Below is a small trained network, with its code and all its weights. Each question gives an input and a target symbol and asks what happens when units are switched off, that is, made to give their printed mean instead of their output.

import numpy as np


def w(rows, s, z=0):
    codes = np.array(rows[::2]) - 128.0
    scale = np.full(codes.shape[1], s)
    scale[-1] = z or s
    return codes * scale


def f(y):
    return np.maximum(y, 0)


def softmax(a):
    e = np.exp(a - a.max(-1, keepdims=True))
    return e / e.sum(-1, keepdims=True)


def log_softmax(a):
    a = a - a.max(-1, keepdims=True)
    return a - np.log(np.exp(a).sum(-1, keepdims=True))


def net(x, mask):
    ids = ['Θαβγδη'.index(c) for c in x.split()]
    T = len(ids)
    res = E[ids] + P[:T]
    u = 0
    for l in range(2):
        q, k, v = (res @ M[l].T for M in (Q, K, V))
        z = softmax(np.where(np.tri(T) > 0, q @ k.T / 2**0.5, -1e9)) @ v
        res = res + np.where(mask[u], z, O[l][:, -1]) @ O[l][:, :-1]
        u += 1
        y = f(res @ A[l][:, :-1].T + A[l][:, -1])
        res = res + np.where(mask[u : u + 4], y, B[l][:, -1]) @ B[l][:, :-1]
        u += 4
    return log_softmax(res[-1] @ U[:, :-1].T + U[:, -1])


Q, K, V, O, A, B = {}, {}, {}, {}, {}, {}
E = w([
[83,135,196,144,110,80,119],'Θ',
[159,206,107,164,253,81,65],'α',
[218,179,110,99,181,166,142],'β',
[106,42,104,118,205,149,185],'γ',
[96,57,78,118,140,209,70],'δ',
[124,129,104,190,153,146,180],'η',
],0.018)
P = w([
[253,91,117,3,93,85,164],'0',
[254,73,123,120,110,59,76],'1',
[202,112,160,78,126,136,137],'2',
[183,102,128,118,137,146,137],'3',
[164,106,166,192,161,173,84],'4',
[163,80,170,206,178,206,67],'5',
[117,71,127,230,188,180,57],'6',
],0.0064)
Q[0] = w([
[165,125,2,61,182,169,179],'0.h1',
[107,146,108,73,136,165,65],'0.h1',
],0.01)
K[0] = w([
[173,147,109,37,213,251,1],'0.h1',
[54,108,180,233,50,80,171],'0.h1',
],0.0074)
V[0] = w([
[84,150,82,111,92,176,63],'0.h1',
[239,145,206,207,202,73,252],'0.h1',
],0.0042)
O[0] = w([
[2,52,38,123,125,136,60,58],'0.h1',
[244,69,114,52,130,156,154,254],'0.h1',
],0.008,0.0019)
A[0] = w([
[171,202,73,112,199,114,109,58],'0.n1',
[32,146,201,184,87,83,150,219],'0.n2',
[39,225,168,80,68,2,195,110],'0.n3',
[54,149,145,124,23,53,78,3],'0.n4',
],0.0093,0.0052)
B[0] = w([
[128,84,74,47,150,124,102,255],'0.n1',
[251,122,142,113,195,117,52,190],'0.n2',
[209,124,152,73,173,166,36,151],'0.n3',
[239,88,134,142,142,242,142,132],'0.n4',
],0.011,0.005)
Q[1] = w([
[58,189,141,137,2,38,91],'1.h1',
[34,141,148,157,59,171,172],'1.h1',
],0.0091)
K[1] = w([
[243,127,208,76,214,49,181],'1.h1',
[148,129,155,116,111,1,139],'1.h1',
],0.0081)
V[1] = w([
[187,255,66,136,125,124,138],'1.h1',
[202,113,145,190,66,178,203],'1.h1',
],0.0092)
O[1] = w([
[158,224,144,136,92,248,208,2],'1.h1',
[49,124,117,135,34,196,113,142],'1.h1',
],0.016,0.007)
A[1] = w([
[119,168,65,153,197,190,62,201],'1.n1',
[97,74,224,174,163,95,187,43],'1.n2',
[117,149,109,137,239,95,114,1],'1.n3',
[156,162,115,255,181,101,185,111],'1.n4',
],0.0085,0.0073)
B[1] = w([
[149,108,194,146,60,91,202,214],'1.n1',
[245,111,142,168,127,146,153,161],'1.n2',
[124,124,122,156,121,223,117,255],'1.n3',
[58,11,57,75,130,196,75,147],'1.n4',
],0.012,0.015)
U = w([
[154,106,153,202,146,115,102,2],'Θ',
[138,158,195,92,165,92,153,70],'α',
[103,116,82,193,45,210,109,250],'β',
[186,118,49,214,195,146,216,23],'γ',
[82,54,19,3,81,54,20,211],'δ',
[203,177,107,195,139,129,225,128],'η',
],0.0068,0.006)

Each question gives the input, a string of symbols that net reads in full, and the target symbol t.
The units are the heads (2 rows each of Q, K, V and O) and the neurons (one row each of A and B). Each row of codes is followed by its name. A weight is (code - 128) times the scale printed after its matrix; where a second scale follows, it is the last column's (O, A, B and U).
mask holds one flag per unit, layer by layer, with each layer's heads first. A switched-off unit (its flag False) gives its mean, the last column of its rows in O or B, instead of its output. The means were averaged over made-up inputs and are rounded, as every weight is.
A unit's drop is (log p(t) with every unit on - log p(t) with that unit switched off) / (log p(t) with every unit on - log p(t) with every unit switched off).
The circuit of an input: a set's keep is (log p(t) with only the set's units on - log p(t) with every unit switched off) / (log p(t) with every unit on - log p(t) with every unit switched off). Starting from all 10 units, units are removed one at a time, each time the one whose removal leaves the highest keep (on an exact tie, the one counted first), for as long as the keep stays at least 0.8.
units of the circuit, in order: the units of the circuit, biggest drop first
top k neurons: the k neurons with the biggest drops, biggest first
top k neurons in layer l: the k neurons of layer l with the biggest drops, biggest first
drop when u is switched off: that unit's drop, to one decimal
input β α Θ α, target γ: top 3 neurons : 0.n1, 1.n4, 0.n2
input γ Θ γ η Θ γ β, target δ: top 2 neurons in layer 1 : 1.n3, 1.n2
input δ β η η, target δ: top 3 neurons : 1.n4, 1.n1, 0.n1
input η δ β β, target δ: units of the circuit, in order : 0.n1
input β Θ η α δ δ Θ, target Θ: top 3 neurons : 0.n2, 1.n2, 1.n3
input δ γ β Θ δ, target Θ: units of the circuit, in order : 0.h1, 1.h1, 1.n1, 1.n3
input β Θ Θ, target η: units of the circuit, in order : 1.h1, 0.n1
input η α γ δ γ, target γ: units of the circuit, in order : 1.n2, 1.h1, 0.h1
input η η η β δ Θ, target Θ: top 2 neurons : 1.n2, 0.n2
input γ Θ α γ Θ, target δ: units of the circuit, in order : 1.h1, 0.n2
input η γ Θ β Θ, target η: units of the circuit, in order : 1.h1, 1.n3
input γ γ β β γ Θ, target δ: units of the circuit, in order : 0.n2, 1.h1
input Θ α α, target γ: top 3 neurons : 0.n1, 1.n4, 1.n3
input β β α, target η: top neuron : 1.n1
input Θ γ η Θ, target β: drop when 0.h1 is switched off : 0.3
input δ η Θ Θ δ, target Θ: drop when 1.n3 is switched off : 0.1
input Θ γ β η α, target β: drop when 0.n1 is switched off : 0.2
input β η γ, target β: drop when 1.h1 is switched off : 1.9
